Each row has a name. Each question is about the rows just above it.

J_477: [ 19   7 -24  10 -35  52 -35  38]
J_816: [ 13  15 -31  11 -40  42 -12  42]
J_380: [-12  40 -41   0 -37 -37 -37  38]
J_334: [ 29 -21  27 -35  31   0 -51  -1]
[ 10 -35] with +1 step of 1 on every entry:
[ 11 -34]
The value that J_477 holds more than once:
[-35]
Repeated in J_380:
[-37]
Move every entry of [52] by -1 step of 1.
[51]
Which value appears more than once in J_816?
[42]
Shift each entry of [-51] by +1 times 1:
[-50]

J_744: [ 37  12 -30  27  48  28  23 -17  29]
J_422: [ 46  38 -25  22 -19 -20 -22  14  13]
J_323: [-43   7  22   5  41 -14  19   4 -37]
J_8: [  2  12  28  27  48  28  23 -17  28]
J_792: [-31  54 -39 -39  -7  42  41  53   2]
J_384: [-41   9   5   3   5  22   5 -36 -49]
J_768: [-41 -22  -7 -33  12 -46  45  38 -45]
Shift each entry of [-30] by +1 times 1:
[-29]
Which entry of J_744 is missing from [ 29 -17  23  37  48 -30  27  12]?
[28]
Which value appears more than once in J_384?
[5]
Move every entry of [ 48  28  23 -17] by -1 step of 1.
[ 47  27  22 -18]
Repeated in J_8:
[28]
J_422 without one entry, shuffled: [ 22 -22 -20  38  13 -25  14  46]. Gone:
[-19]
Which value appears more than once in J_792?
[-39]

J_154: [ 1  0  0  0 14]
J_902: [-41 -41 -41   6 -28]
J_811: [-7  5  0  1  8]
J_211: [-22   0   3   4   0]
J_154 without one entry, shuffled: [0 0 1 0]. Gone:
[14]
Which value appears more than once in J_902?
[-41]
Which value appears more than once in J_154?
[0]
Shift each entry of [5] by -1 times 1:
[4]
Which value appears more than once in J_211?
[0]
J_811 without one entry, shuffled: [ 5  1 -7  8]. Gone:
[0]

J_127: [-10  11  -8   0 -11   5 -14   9  -9  11  12 -11  11 -13  -3 -11 -11 -16
 -17 -13 -11 -13 -12  11  -9 -12]
J_118: [-16 -39 -11  14 -21 -48 -33 -44 -10 -38 -32 -35 -41  34 -18 -37  -2  33
  -6  32 -12  33  -7 -34  -4  32]
J_451: [  1  -6  -1 -23   2  -4   7  -3  -2  -7 -10   9  -6 -18 -19  10  -5 -15
  -3 -19  -2 -17  -3  -9  -6 -17]
J_263: [-14   0 -15 -13 -12  -8  13   2 -17  -1  -2  13   0 -15 -13  12 -21 -12
   6 -16 -17 -14 -17  -1 -21 -13]
J_637: [-26  35 -26  -1 -26  19  -5  33 -27  35  34  -1  35 -36   5  -1 -34 -39
 -17 -35 -30 -34 -34  35 -31 -33]
J_543: [ -6  19  -9 -14  -5  17   8  21  -9  18  14  13  -2 -29  -7  13 -13 -28
  -5 -30  -6 -27 -12  15 -13 -26]
J_683: [ -6  19  -9 -14  -5  17   8  21  -9  18  14  13  19 -29  -7  13 -13 -28
  -5 -30  -9 -27 -12  15 -13 -26]
Shift each entry of [-28] by -1 times 1:
[-29]
Which entry of J_127 is missing from [-13 -11 -12 -13   0   9 -11   5 -11  -9 -16  11 -13  -3 -11 -12  -9 -10
  11  11 -11  -8  11 -14 -17]?
[12]
[ 13 -13 -28] with -1 step of 1 on every entry:
[ 12 -14 -29]

J_316: [-23   0  -6  -9  27  12  23 -12  -7  25 -25 -19   5  -9   0]
J_699: [-38  -2   4   4  19  28  27   1  -9   7   4   2  -8   9  12]
J_375: [-38   3   4   4  19  28  27   1  -9   7   4   2  -9 -41   1]
J_801: [-38   3   4   4  19  28  27   1  -9   7   4   2  -8   9  12]
[-9  7  4] with +1 step of 1 on every entry:
[-8  8  5]
J_801 without one entry, shuffled: [ 4 19 -8 12  9 27  4 28  4 -9  3  7  2  1]. Gone:
[-38]
Shift each entry of [-9  7] by -1 times 1:
[-10   6]
Which entry of J_316 is missing from [  0 -12  -7  23   5  27 -19  12   0  -9 -25  25  -9 -23]?
[-6]
Which entry of J_316 is missing from [ 12   0 -19   5  27  -9  -7  23 -25   0  -6  -9 -23 -12]?
[25]

